Below are the code and all the weights of a small trained network. Each question names an input and a class and asks about switching units off, where a switched-off unit gives its printed mean instead of its output.

import numpy as np


def w(rows, s, z=0):
    codes = np.array(rows[::2]) - 128.0
    scale = np.full(codes.shape[1], s)
    scale[-1] = z or s
    return codes * scale


def f(y):
    return np.maximum(y, 0)


def log_softmax(a):
    a = a - a.max(-1, keepdims=True)
    return a - np.log(np.exp(a).sum(-1, keepdims=True))


def net(x, mask):
    res = np.array(x, float).reshape(1, 3) / 4 @ E
    y = f(res @ A[0][:, :-1].T + A[0][:, -1])
    res = res + np.where(mask, y, B[0][:, -1]) @ B[0][:, :-1]
    return log_softmax(res[-1] @ U[:, :-1].T + U[:, -1])


A, B = {}, {}
E = w([
[130,74,166,139,108,24,73,68,149],'x0',
[85,102,100,163,163,129,177,157,248],'x1',
[125,204,62,209,102,129,128,90,132],'x2',
],0.015)
A[0] = w([
[133,122,98,225,99,145,125,179,107,134],'n0',
[37,137,92,142,89,83,177,117,254,164],'n1',
[165,111,163,107,87,48,53,60,135,138],'n2',
[124,133,133,171,85,33,51,22,112,98],'n3',
[164,51,143,47,198,91,80,120,111,159],'n4',
[199,153,190,81,98,130,70,166,81,254],'n5',
[158,101,191,137,109,42,4,31,120,145],'n6',
[102,93,156,115,135,109,198,113,186,117],'n7',
[206,145,80,171,69,137,88,92,55,140],'n8',
[112,173,123,90,90,135,144,163,92,175],'n9',
[179,182,126,190,125,73,138,99,134,105],'n10',
[156,50,192,48,168,146,115,166,119,104],'n11',
[123,57,181,83,149,150,147,219,148,138],'n12',
[91,122,111,180,163,78,172,143,211,154],'n13',
[155,254,113,135,103,241,193,189,64,153],'n14',
[63,98,136,121,155,130,148,166,208,189],'n15',
],0.01,0.0054)
B[0] = w([
[136,147,108,154,140,157,145,116,122,171],'n0',
[102,148,71,211,126,189,133,197,203,230],'n1',
[84,53,153,141,137,103,45,136,105,219],'n2',
[71,139,129,58,98,118,61,100,92,222],'n3',
[136,163,96,120,88,91,163,106,113,212],'n4',
[106,133,149,99,99,75,172,48,114,219],'n5',
[29,7,135,97,153,79,18,117,88,249],'n6',
[140,163,94,106,123,196,167,121,138,175],'n7',
[137,173,123,90,91,189,150,119,97,200],'n8',
[156,142,168,114,133,146,145,105,128,168],'n9',
[98,154,97,84,117,143,119,134,145,173],'n10',
[90,143,120,83,82,139,148,109,164,208],'n11',
[62,154,125,48,125,167,163,122,142,199],'n12',
[94,136,58,196,165,169,153,177,207,212],'n13',
[132,93,148,118,187,196,181,82,93,250],'n14',
[115,154,129,111,159,209,186,133,168,203],'n15',
],0.011,0.019)
U = w([
[100,95,101,179,151,135,93,161,157,1],'0',
[103,73,169,88,158,148,135,98,108,163],'1',
[147,246,134,101,35,137,187,93,124,114],'2',
[184,84,156,161,127,88,149,204,114,42],'3',
[245,143,165,156,186,167,178,79,98,157],'4',
[135,148,95,184,170,165,179,212,183,152],'5',
[137,168,102,118,114,138,50,152,108,143],'6',
[133,81,172,138,78,6,72,121,103,206],'7',
],0.011,0.0025)

Each question gives the input, the list of numbers given to net, and the class t.
The units are the neurons (one row each of A and B). Each row of codes is followed by its name. A weight is (code - 128) times the scale printed after its matrix; where a second scale follows, it is the last column's (A, B and U).
mask holds one flag per neuron, in row order. A switched-off neuron (its flag False) gives its mean, the last column of its row in B, instead of its output. The means were averaged over made-up inputs and are rounded, as every weight is.
A unit's drop is (log p(t) with every unit on - log p(t) with that unit switched off) / (log p(t) with every unit on - log p(t) with every unit switched off).
The circuit of an input: a set's keep is (log p(t) with only the set's units on - log p(t) with every unit switched off) / (log p(t) with every unit on - log p(t) with every unit switched off). Starting from the 12 units with the biggest drops (on a tie, the unit counted first), units are removed one at a time, each time the one whose removal leaves the highest keep (on an exact tie, the one counted first), for as long as the keep stays at least 0.8.
circuit, biggest first: the units of the circuit, biggest drop first
top k neurons: the k neurons with the biggest drops, biggest first
drop of u: that unit's drop, to one decimal
input [-5,-8,-5], class 2: circuit, biggest first -> (n6)
input [5,1,4], class 0: top 4 neurons -> (n5; n1; n4; n13)
input [0,-6,8], class 1: top 4 neurons -> (n14; n4; n1; n11)
input [6,3,-5], class 0: top 2 neurons -> (n14; n5)
input [0,-2,5], class 2: top 3 neurons -> (n6; n2; n8)
input [-3,-8,-2], class 2: top 3 neurons -> (n6; n8; n5)
input [4,-1,7], class 6: top 2 neurons -> (n8; n5)
input [0,1,8], class 5: top 2 neurons -> (n5; n6)
input [-5,-5,-4], class 2: top 2 neurons -> (n6; n2)
input [1,3,7], class 5: drop of n0 -> 0.0
input [8,3,-3], class 0: drop of n5 -> 0.5
input [-3,-7,-5], class 2: drop of n6 -> 0.1
input [-8,-7,2], class 4: drop of n14 -> 0.4
input [1,-4,-7], class 7: top neuron -> (n14)
